Below is a small trained network, with its code and all its weights. Each question gives an input and a target symbol and asks what happens when units are switched off, that is, made to give their printed mean instead of their output.

import numpy as np


def w(rows, s, z=0):
    codes = np.array(rows[::2]) - 128.0
    scale = np.full(codes.shape[1], s)
    scale[-1] = z or s
    return codes * scale


def norm(h):
    return h / np.sqrt((h * h).mean(-1, keepdims=True) + 1e-5)


def f(y):
    return np.maximum(y, 0)


def softmax(a):
    e = np.exp(a - a.max(-1, keepdims=True))
    return e / e.sum(-1, keepdims=True)


def log_softmax(a):
    a = a - a.max(-1, keepdims=True)
    return a - np.log(np.exp(a).sum(-1, keepdims=True))


def net(x, mask):
    ids = ['βδεηθπφω'.index(c) for c in x.split()]
    T = len(ids)
    res = E[ids] + P[:T]
    u = 0
    for l in range(2):
        r = norm(res)
        for j in range(2):
            rows = slice(2 * j, 2 * j + 2)
            q, k, v = (r @ M[l][rows].T for M in (Q, K, V))
            z = softmax(np.where(np.tri(T) > 0, q @ k.T / 2**0.5, -1e9)) @ v
            o = O[l][rows]
            res = res + np.where(mask[u + j], z, o[:, -1]) @ o[:, :-1]
        u += 2
        y = f(norm(res) @ A[l][:, :-1].T + A[l][:, -1])
        res = res + np.where(mask[u : u + 16], y, B[l][:, -1]) @ B[l][:, :-1]
        u += 16
    return log_softmax(norm(res)[-1] @ U[:, :-1].T + U[:, -1])


Q, K, V, O, A, B = {}, {}, {}, {}, {}, {}
E = w([
[178,129,161,44,108,32,90],'β',
[156,88,174,129,160,133,155],'δ',
[108,137,122,55,184,170,117],'ε',
[152,82,201,167,148,129,162],'η',
[194,136,68,180,64,3,64],'θ',
[142,154,194,52,115,31,68],'π',
[170,77,121,172,186,179,124],'φ',
[88,161,168,176,230,158,119],'ω',
],0.015)
P = w([
[97,169,115,146,107,81,86],'0',
[230,167,212,64,93,224,75],'1',
[112,211,94,106,67,101,184],'2',
[187,208,227,167,135,88,148],'3',
[121,56,249,103,84,102,123],'4',
[184,187,115,136,195,188,173],'5',
],0.012)
Q[0] = w([
[2,65,95,114,149,115,94],'L0H0',
[126,150,45,137,125,165,201],'L0H0',
[84,73,174,107,101,75,111],'L0H1',
[211,174,205,109,176,71,80],'L0H1',
],0.008)
K[0] = w([
[87,101,208,65,80,214,88],'L0H0',
[132,71,170,165,142,145,39],'L0H0',
[137,156,75,130,94,171,254],'L0H1',
[68,186,101,146,174,20,173],'L0H1',
],0.0076)
V[0] = w([
[111,181,157,79,124,166,92],'L0H0',
[62,107,142,132,105,166,38],'L0H0',
[155,191,161,116,230,34,254],'L0H1',
[99,188,223,159,35,174,140],'L0H1',
],0.0068)
O[0] = w([
[147,44,110,41,132,106,103,121],'L0H0',
[76,180,87,137,105,15,128,83],'L0H0',
[190,126,111,97,135,202,217,253],'L0H1',
[50,102,35,142,1,179,53,165],'L0H1',
],0.0079,0.0052)
A[0] = w([
[111,69,155,154,163,93,139,1],'L0N0',
[204,166,251,167,138,116,123,110],'L0N1',
[234,181,132,122,106,89,54,199],'L0N2',
[88,88,197,128,176,140,128,72],'L0N3',
[208,74,142,152,100,195,177,51],'L0N4',
[199,57,158,164,86,122,60,23],'L0N5',
[52,31,127,164,82,176,84,47],'L0N6',
[128,15,207,173,158,125,82,155],'L0N7',
[56,1,217,180,151,77,74,108],'L0N8',
[40,128,74,101,131,142,170,128],'L0N9',
[158,192,198,32,125,107,84,180],'L0N10',
[119,109,221,203,97,73,193,47],'L0N11',
[131,92,150,165,153,93,145,71],'L0N12',
[217,100,33,185,96,137,97,118],'L0N13',
[56,108,128,115,176,149,122,107],'L0N14',
[145,82,150,157,66,109,94,54],'L0N15',
],0.0086,0.0042)
B[0] = w([
[45,127,57,149,158,134,52,131],'L0N0',
[169,112,39,100,206,184,164,245],'L0N1',
[101,117,133,139,169,196,180,254],'L0N2',
[160,127,155,59,73,158,135,150],'L0N3',
[135,172,134,185,142,106,96,206],'L0N4',
[94,100,139,65,154,202,121,169],'L0N5',
[144,78,175,148,93,75,53,137],'L0N6',
[94,126,109,17,80,88,148,176],'L0N7',
[151,68,2,111,86,105,132,153],'L0N8',
[234,152,205,89,159,126,110,140],'L0N9',
[131,118,80,202,115,193,102,228],'L0N10',
[100,110,75,149,135,201,82,161],'L0N11',
[119,185,87,110,83,137,94,134],'L0N12',
[123,133,177,65,125,193,140,185],'L0N13',
[152,91,219,144,108,140,159,138],'L0N14',
[132,92,153,100,125,43,156,151],'L0N15',
],0.0072,0.0095)
Q[1] = w([
[167,202,104,214,161,174,168],'L1H0',
[89,96,173,101,99,107,178],'L1H0',
[175,216,121,171,104,107,158],'L1H1',
[179,245,60,139,146,179,164],'L1H1',
],0.012)
K[1] = w([
[158,71,82,181,251,74,2],'L1H0',
[212,187,79,41,126,178,127],'L1H0',
[159,39,162,166,204,115,8],'L1H1',
[185,74,79,171,170,14,79],'L1H1',
],0.0075)
V[1] = w([
[194,172,18,83,158,42,146],'L1H0',
[222,88,110,253,80,97,232],'L1H0',
[121,159,110,219,78,76,204],'L1H1',
[149,109,232,97,231,165,202],'L1H1',
],0.0083)
O[1] = w([
[178,151,134,105,143,37,73,255],'L1H0',
[73,249,190,141,130,192,122,154],'L1H0',
[115,170,117,123,137,156,80,131],'L1H1',
[92,132,181,75,160,109,170,29],'L1H1',
],0.017,0.0047)
A[1] = w([
[4,120,168,105,79,128,52,110],'L1N0',
[126,62,161,80,157,145,196,35],'L1N1',
[96,205,180,158,118,177,172,59],'L1N2',
[236,169,95,164,179,200,94,94],'L1N3',
[181,123,107,113,199,213,168,3],'L1N4',
[83,168,227,80,139,171,88,154],'L1N5',
[90,208,60,139,88,50,69,123],'L1N6',
[136,117,202,85,126,36,204,62],'L1N7',
[175,190,100,91,117,152,101,79],'L1N8',
[146,151,91,168,108,78,25,186],'L1N9',
[118,218,150,192,79,138,11,77],'L1N10',
[25,120,122,246,42,207,136,52],'L1N11',
[99,145,151,230,38,151,105,127],'L1N12',
[83,157,141,201,106,196,147,55],'L1N13',
[135,139,141,102,183,149,100,163],'L1N14',
[165,73,131,58,136,131,155,46],'L1N15',
],0.011,0.0051)
B[1] = w([
[132,70,104,183,115,68,38,138],'L1N0',
[42,212,121,128,176,136,100,175],'L1N1',
[172,71,145,232,64,248,233,165],'L1N2',
[2,135,220,126,54,100,58,248],'L1N3',
[73,94,84,100,106,135,177,184],'L1N4',
[220,121,144,143,142,138,129,184],'L1N5',
[55,151,21,41,210,214,184,170],'L1N6',
[135,140,194,140,58,126,17,160],'L1N7',
[154,167,232,131,145,72,119,183],'L1N8',
[147,206,7,108,189,252,195,208],'L1N9',
[28,104,83,154,186,182,48,199],'L1N10',
[24,101,255,196,49,19,167,148],'L1N11',
[38,108,185,117,24,2,120,159],'L1N12',
[120,77,194,154,87,40,177,153],'L1N13',
[165,105,94,135,41,57,134,178],'L1N14',
[86,189,129,195,154,91,100,170],'L1N15',
],0.0077,0.013)
U = w([
[234,169,194,106,111,52,28,147],'β',
[241,166,193,173,149,212,184,168],'δ',
[179,2,155,121,184,53,126,208],'ε',
[66,54,159,239,37,111,95,123],'η',
[54,184,108,167,146,212,11,1],'θ',
[188,46,58,193,78,181,90,191],'π',
[126,161,63,37,235,141,239,190],'φ',
[21,157,237,57,152,49,104,42],'ω',
],0.0083,0.0033)

Each question gives the input, a string of symbols that net reads in full, and the target symbol t.
The units are the heads (2 rows each of Q, K, V and O) and the neurons (one row each of A and B). Each row of codes is followed by its name. A weight is (code - 128) times the scale printed after its matrix; where a second scale follows, it is the last column's (O, A, B and U).
mask holds one flag per unit, layer by layer, with each layer's heads first. A switched-off unit (its flag False) gives its mean, the last column of its rows in O or B, instead of its output. The means were averaged over made-up inputs and are rounded, as every weight is.
A unit's drop is (log p(t) with every unit on - log p(t) with that unit switched off) / (log p(t) with every unit on - log p(t) with every unit switched off).
top k neurons: the k neurons with the biggest drops, biggest first
k most important neurons of layer l: the k neurons of layer l with the biggest drops, biggest first
which heads matter: for each layer, one digit per head in row order, 1 if its drop is at least 0.15 and else 0, layers parted by /
input η θ β β φ ω, target η: most important neuron of layer 0 => L0N6
input ω δ φ, target ω: 3 most important neurons of layer 0 => L0N13, L0N10, L0N2
input θ π θ θ δ, target θ: which heads matter => 00 / 11
input δ π β δ θ, target β: which heads matter => 00 / 10
input φ δ ω π, target β: which heads matter => 11 / 10
input η δ δ β, target η: 2 most important neurons of layer 0 => L0N6, L0N2
input φ δ ε θ β φ, target β: 2 most important neurons of layer 0 => L0N10, L0N8
input φ δ θ π ε ε, target β: which heads matter => 01 / 10
input ω ω φ ε β δ, target φ: top 3 neurons => L0N14, L1N3, L0N1
input δ π π θ, target δ: which heads matter => 01 / 11
input β ε π β δ, target π: 4 most important neurons of layer 0 => L0N10, L0N1, L0N13, L0N5
input β ω δ η, target ω: which heads matter => 11 / 11
input π φ δ π, target π: which heads matter => 00 / 10
input π η ω θ φ, target ω: top 2 neurons => L1N1, L0N9
input θ δ ω ω ω, target ω: which heads matter => 01 / 01
input θ δ β ω η, target β: which heads matter => 01 / 10
input θ θ β δ θ, target β: top 2 neurons => L0N2, L0N13
input ω π ε θ, target φ: which heads matter => 00 / 11
input π δ η, target π: which heads matter => 10 / 10
input π ε ω δ ε ω, target π: which heads matter => 10 / 11
input ε θ θ π β φ, target ε: top 2 neurons => L0N13, L0N2
input φ θ φ δ π, target φ: top 2 neurons => L0N7, L1N3
input ε ω π β β, target π: which heads matter => 00 / 01
input δ η π, target δ: which heads matter => 01 / 11
input ω θ θ θ θ θ, target φ: top 3 neurons => L0N13, L0N2, L0N10
input ω θ θ ω θ ω, target φ: which heads matter => 10 / 11
input β β π ε ω, target π: top 2 neurons => L0N10, L0N1
input π θ θ, target π: 2 most important neurons of layer 0 => L0N2, L0N1
input ω θ η θ ε, target η: 2 most important neurons of layer 0 => L0N1, L0N2
